array([[51.5, 18.2, -1.8,  1.6],
       [ 1.9, 39.3, 24.1,  0.1],
       [ 0.6,  5.4, 43.5, 24.2]]) out 24.2

array([[ 34.4, -16.1,  43.7,  20.4,  44.7],
       [ 33.3, -23.9,  12.3,  18.9,  42.1],
       [-32.9,  45.7,  42.1,  24.9, -12.6]]) out -12.6

array([[ 44.4,   3.9, -12.7, -49.0,  11.5],
       [-33.5, -31.7,  34.4,  18.0,  16.8],
       [-41.3, -30.2,  33.9,  27.5,  12.6]]) out 12.6

array([[ 17.4,   3.0,  59.4,  10.5,   6.6,   1.9],
       [-17.2,  44.4,   0.6,   7.8,  -2.1,  34.2],
       [  5.8,  12.6,  36.4,  40.3,  16.3, -15.6]]) out -15.6

array([[-19.1, -23.1,   9.6, -19.2,  54.4, -33.9, -25.2],
       [-15.4, -27.3,  12.2, -17.3,  52.0, -36.0, -26.8],
       [-14.7,  13.2,  -4.6,  -8.0, -19.9,  24.6,  -4.3]]) out -4.3

array([[ 64.5,  33.7,  28.5,   6.0],
       [-64.3,  28.6, -34.4,   1.5],
       [ 60.4,  26.0,  41.6, -13.4]]) out -13.4

array([[  3.5,  -4.2,  10.3, -20.2,   3.6,  -5.6, -17.1],
       [-14.4, -14.0,   5.9, -15.8,  -5.4, -25.6,  -9.8],
       [-13.4,   9.2,  -4.8,  56.2,   5.2, -47.3,   7.4]]) out 7.4

array([[-62.7, -12.1,  22.4,  -2.9,   7.0, -27.0],
       [ 51.0,  24.6,  -4.9,  19.3,   5.6,   4.5],
       [-11.2,  27.6,  -3.5,  -3.8,   5.6,   7.7]]) out 7.7
---
[-698  839  633  574] -> 574
[6612 9576 2048 3575 6993 4307] -> 4307
[ 94  28 152 232 187 136 136] -> 136
[4939 3129 6888 4496 7941 4907 6530] -> 6530
[-22  27  20  40 -36  44] -> 44
[-931 -373  856 -957 -507  -45 -176] -> -176
[165  60 208  95 224  21  45] -> 45
---
 53.9 -23.3  -1.8 -31.9
 33.6   6.2  19.9 -20.4
-> -23.3

 12.8  -8.6  -2.8  -0.8  -9.2   4.2
 -7.7 -46.7 -24.9  -4.7  -3.1  -0.9
-> -0.8

 -2.9 -12.6  14.0   1.6
 24.0  48.9 -32.1 -18.6
-> -12.6

  5.6  -3.2  29.3 -34.0  29.2
-49.4 -49.8  36.7 -26.3  38.1
-> 29.3

  0.5  -5.8  -4.6 -48.7 -46.0
-16.7 -11.9 -13.3  21.6  20.1
-> -4.6

-50.8  22.0  39.3 -15.8  17.0  42.1
-59.1  35.8  58.9  -5.6  41.8  53.7
-> -15.8

-50.8   3.1  -4.1  11.2  -1.8 -28.4  14.2
-24.6   7.8  44.3  58.0  32.5 -15.6  48.5
-> -1.8

 31.6  43.1  24.2 -14.7  48.4  47.6  13.0
-16.2 -23.0  59.3  14.7 -12.1  59.4 -30.0
-> 48.4

-10.3  -4.7  14.9   4.1   0.9 -16.0  15.0
  2.6   8.1 -12.3   3.0   8.8  14.1  60.6
-> 0.9
---
 16.7 -21.7 -50.2  -4.1 result: -50.2

-13.3  41.6 -24.7 -38.6  53.5 -14.3 -29.6
-19.5  48.6 -28.8 -48.8  55.5 -20.9 -32.6
result: -24.7

-39.7 -31.9  -6.5 -62.0   7.6
 28.0   5.5 -19.2  19.1 -27.0
result: -6.5

 59.5  40.8  31.9 -39.0 result: 31.9

 59.3  20.0 -17.8 -14.1  34.8 result: -17.8

-41.7  34.5  26.5  47.1   6.1  -6.6  -9.4 result: 26.5
---
-43.4   0.9   0.0  31.1   0.0  47.1
 -4.7  -8.4   5.2  18.9   0.0  -5.9
>> 47.1

40.6 -0.7 42.3 31.5  0.2 37.8
24.1 41.7 54.9 40.8 30.4 43.2
31.9 -0.7 55.5  0.6 28.2  0.3
>> 37.8

 46.7  57.4 -41.3  24.0 >> 24.0

  6.1 -42.9 -60.2  -9.5   9.4 >> 9.4

 63.0 -56.1 -43.6 -42.2  60.6  58.9  57.9 >> 57.9

 -4.5  58.6 -19.7  -0.9  -2.1  48.0  55.6
-26.2  -1.2 -27.4 -36.8 -38.4   9.4  -1.9
>> 55.6

-20.6  46.3 -30.2 -19.0 -20.2  42.1 >> 42.1

  5.0  44.6 -21.9  32.9
 36.1   5.3 -49.2  -6.8
 39.6  24.3  26.7  29.3
>> 32.9

14.3 25.4 -3.0  0.3 38.3 47.2 >> 47.2
---
[  8.5 -25.1  56.1  61.7 -32.3  15.5  13.6] ans = 8.5, 13.6

[38.9 -7.0 20.2 -5.0 13.0 61.2] ans = 38.9, 61.2

[-15.0  -0.7  46.9  -1.6   0.8] ans = -15.0, 0.8

[-54.0 -52.8  33.7 -11.2  10.1 -35.1  -7.8] ans = -54.0, -7.8

[ -1.2  38.0 -57.3 -22.4] ans = -1.2, -22.4

[[-62.9  -6.8  -7.3  47.2  -9.1 -23.4]
 [  9.3   2.8  -3.5 -11.8   1.0   3.2]
 [-17.4 -14.6  42.4  42.1   2.7  -5.8]] ans = -62.9, -5.8
---
[234 476  75 730 955 883 616] Answer: 75
[5038 2467 6538 8600] Answer: 6538
[165 862 782 661] Answer: 782
[-759 -432  725 -602 -666 -508] Answer: 725
[2521 8637 5017 3073] Answer: 5017
[215 663 878 743 843 928 533] Answer: 878
[37 90 21 88] Answer: 21
---
7,7,7,4,5,8,2
6,7,7,7,6,7,7
4,6,7,4,5,5,6
-> 6

-41,-138,154,159,-181,676,-555
-18,-167,114,57,-143,908,-443
-26,-154,126,102,-158,816,-484
-> -154

40,32,33,9,81,33
30,42,42,38,86,42
25,98,96,23,53,97
-> 98

81,34,74,74,33,46,54
78,10,67,77,63,54,52
74,33,70,37,46,53,48
-> 33

105,85,139,68,174,143
127,107,111,86,162,116
174,120,90,57,248,102
-> 120

45,125,210,209,204
185,138,156,105,220
89,46,80,157,147
-> 46

52,49,56,54,57,65
39,40,41,45,89,83
28,38,22,40,70,58
-> 38

602,453,570,270,294
837,739,485,417,591
734,528,625,236,300
-> 528

26,-28,-14,25,-35,43
-19,2,23,-30,5,11
-1,34,42,4,6,23
-> 34
---
[[  0.6  16.0  -3.7 -43.7]
 [  3.1  23.7  -6.1 -61.6]
 [-11.6  30.4  28.9 -13.8]] ⇒ 3.1

[ 33.1  13.5  41.9  19.1 -56.9 -48.7  49.3] ⇒ -56.9

[[-15.9  24.2  10.3  -3.0 -36.9  28.4   6.1]
 [ 10.0 -22.0  17.0  -6.9 -39.2  -4.7 -54.8]
 [ 25.3 -29.7  51.3  35.6  -0.4  54.9 -53.8]] ⇒ -36.9

[[16.5 10.1 60.1 16.2]
 [53.7 37.3  7.6 59.5]] ⇒ 53.7

[[-42.4 -24.0  34.6 -38.4  45.7 -40.4   4.9]
 [-32.9 -42.1 -15.6  -3.5  28.6 -35.0  -4.3]] ⇒ 45.7

[[-56.3  11.6  27.6  -9.7  -5.6]
 [  0.6  11.4  -7.8   6.9 -23.9]
 [  5.7  22.4 -20.4  -8.4 -15.2]] ⇒ -5.6

[[-27.4  13.4 -24.0  48.5  16.5]
 [ 11.4   3.6   8.2  -4.7  43.8]
 [  5.5 -32.1   7.0 -29.7 -25.7]] ⇒ 16.5
---
-28.4  -5.1 -32.2   0.3 -22.1
 44.4 -31.8   7.1 -51.0 -17.0
⇒ -51.0

-26.2  38.3  -9.6   5.9  44.0  12.7   0.9
 -2.1 -22.8  -1.7  -2.3 -48.1  11.1  -1.0
 -8.6  -7.4 -20.0 -34.9  18.9  16.8  -9.7
⇒ -48.1

 15.7  -2.9   1.3 -53.4  12.8  35.5 ⇒ -53.4

-50.5  13.4  -6.4  22.8
  9.6 -46.9  -6.2 -57.2
 53.1  -0.9   2.4  -5.1
⇒ -57.2

-54.1  56.5   6.2 -37.4  25.1 -33.3 ⇒ -54.1

 21.6 -57.7  -9.5 -46.6 ⇒ -57.7
